Here is a tiny trained network, its code and every weight. The questions are about switching its units off for an input and a class, where a switched-off unit gives its printed mean instead of its output.

import numpy as np


def w(rows, s, z=0):
    codes = np.array(rows[::2]) - 128.0
    scale = np.full(codes.shape[1], s)
    scale[-1] = z or s
    return codes * scale


def f(y):
    return np.maximum(y, 0)


def log_softmax(a):
    a = a - a.max(-1, keepdims=True)
    return a - np.log(np.exp(a).sum(-1, keepdims=True))


def net(x, mask):
    res = np.array(x, float).reshape(1, 8) / 4 @ E
    y = f(res @ A[0][:, :-1].T + A[0][:, -1])
    res = res + np.where(mask, y, B[0][:, -1]) @ B[0][:, :-1]
    return log_softmax(res[-1] @ U[:, :-1].T + U[:, -1])


A, B = {}, {}
E = w([
[73,123,93,82,148,24,106],'x0',
[140,86,141,45,198,156,158],'x1',
[112,136,140,74,44,166,172],'x2',
[56,120,56,118,119,120,53],'x3',
[187,186,160,88,166,139,2],'x4',
[96,44,169,195,142,109,130],'x5',
[207,137,159,111,66,61,71],'x6',
[53,186,217,107,95,119,131],'x7',
],0.0097)
A[0] = w([
[122,169,182,104,229,178,112,210],'neuron 0',
[129,123,109,192,79,124,176,201],'neuron 1',
[59,49,69,119,192,69,138,186],'neuron 2',
[51,140,223,144,139,157,100,174],'neuron 3',
[83,123,82,73,92,115,63,237],'neuron 4',
[139,223,104,56,60,80,118,225],'neuron 5',
[161,28,236,202,89,120,79,230],'neuron 6',
[123,165,40,164,141,147,175,102],'neuron 7',
[89,149,236,142,78,123,123,168],'neuron 8',
[79,139,1,161,136,130,189,234],'neuron 9',
[12,117,216,129,183,151,116,144],'neuron 10',
[95,169,160,137,84,173,170,177],'neuron 11',
[171,46,142,28,147,52,162,254],'neuron 12',
[148,173,121,69,237,196,133,242],'neuron 13',
[118,131,197,43,163,93,169,251],'neuron 14',
[144,99,61,125,223,123,164,196],'neuron 15',
[150,158,137,183,166,170,170,148],'neuron 16',
[148,44,158,142,157,122,118,117],'neuron 17',
[198,160,174,58,84,144,187,174],'neuron 18',
[100,168,136,110,128,160,157,80],'neuron 19',
],0.0093,0.0028)
B[0] = w([
[187,100,177,88,238,166,63,224],'neuron 0',
[149,109,62,171,67,208,162,206],'neuron 1',
[65,28,58,145,144,69,60,243],'neuron 2',
[148,131,212,36,104,162,100,224],'neuron 3',
[119,149,99,21,89,42,76,224],'neuron 4',
[136,202,109,82,159,63,169,251],'neuron 5',
[154,154,156,255,26,158,103,254],'neuron 6',
[134,148,68,141,112,215,137,178],'neuron 7',
[85,221,221,119,82,144,151,236],'neuron 8',
[36,52,15,22,102,126,185,232],'neuron 9',
[59,101,151,85,163,157,82,229],'neuron 10',
[109,163,143,95,107,213,195,211],'neuron 11',
[121,98,132,199,131,51,160,226],'neuron 12',
[193,84,134,149,222,154,114,243],'neuron 13',
[122,90,230,113,181,77,157,216],'neuron 14',
[163,53,48,179,223,178,61,217],'neuron 15',
[141,80,122,187,120,225,103,186],'neuron 16',
[184,72,108,160,69,97,61,183],'neuron 17',
[194,156,134,131,150,67,225,229],'neuron 18',
[71,94,133,83,152,145,144,167],'neuron 19',
],0.0065,0.0099)
U = w([
[180,121,157,209,32,127,121,151],'0',
[66,116,81,117,34,186,219,209],'1',
[67,116,230,85,114,125,109,80],'2',
[82,77,89,140,118,100,118,44],'3',
[129,225,89,93,83,48,85,251],'4',
[152,174,160,140,103,38,251,91],'5',
[206,140,146,148,164,196,124,129],'6',
[119,224,182,135,58,192,190,85],'7',
],0.012,0.0024)

Each question gives the input, the list of numbers given to net, and the class t.
The units are the neurons (one row each of A and B). Each row of codes is followed by its name. A weight is (code - 128) times the scale printed after its matrix; where a second scale follows, it is the last column's (A, B and U).
mask holds one flag per neuron, in row order. A switched-off neuron (its flag False) gives its mean, the last column of its row in B, instead of its output. The means were averaged over made-up inputs and are rounded, as every weight is.
A unit's drop is (log p(t) with every unit on - log p(t) with that unit switched off) / (log p(t) with every unit on - log p(t) with every unit switched off).
The circuit of an input: a set's keep is (log p(t) with only the set's units on - log p(t) with every unit switched off) / (log p(t) with every unit on - log p(t) with every unit switched off). Starting from the 12 units with the biggest drops (on a tie, the unit counted first), units are removed one at a time, each time the one whose removal leaves the highest keep (on an exact tie, the one counted first), for as long as the keep stays at least 0.8.
units of the circuit, in order: the units of the circuit, biggest drop first
k most important neurons: the k neurons with the biggest drops, biggest first
drop of u: that unit's drop, to one decimal
input [5,6,0,-1,-8,-1,-3,5], class 3: units of the circuit, in order : [neuron 2]
input [4,5,6,-4,-5,-2,-3,7], class 2: 4 most important neurons : [neuron 10; neuron 14; neuron 19; neuron 3]
input [-3,2,7,7,-7,-4,8,3], class 5: units of the circuit, in order : [neuron 5; neuron 18]
input [3,3,1,-3,-5,-7,1,-4], class 5: 3 most important neurons : [neuron 18; neuron 12; neuron 10]
input [8,6,7,-7,7,5,-2,-1], class 5: 2 most important neurons : [neuron 12; neuron 18]
input [-4,8,6,0,-2,-3,-8,-8], class 6: 2 most important neurons : [neuron 13; neuron 15]
input [-5,6,5,-8,-7,6,3,0], class 0: 2 most important neurons : [neuron 6; neuron 17]
input [4,1,-4,-7,-4,0,-5,4], class 2: 2 most important neurons : [neuron 14; neuron 10]
input [-7,7,4,6,-4,1,0,6], class 2: 2 most important neurons : [neuron 10; neuron 6]
input [-5,-3,1,6,1,-2,-3,-6], class 1: drop of neuron 7 : 0.1
input [1,-4,-7,3,4,5,8,-2], class 0: drop of neuron 6 : 0.9
input [8,6,1,8,8,-5,-5,6], class 2: drop of neuron 10 : 0.6
input [1,-7,0,-6,1,-3,-7,-7], class 1: 2 most important neurons : [neuron 9; neuron 0]
input [-1,7,-2,2,0,8,7,-5], class 0: units of the circuit, in order : [neuron 6]
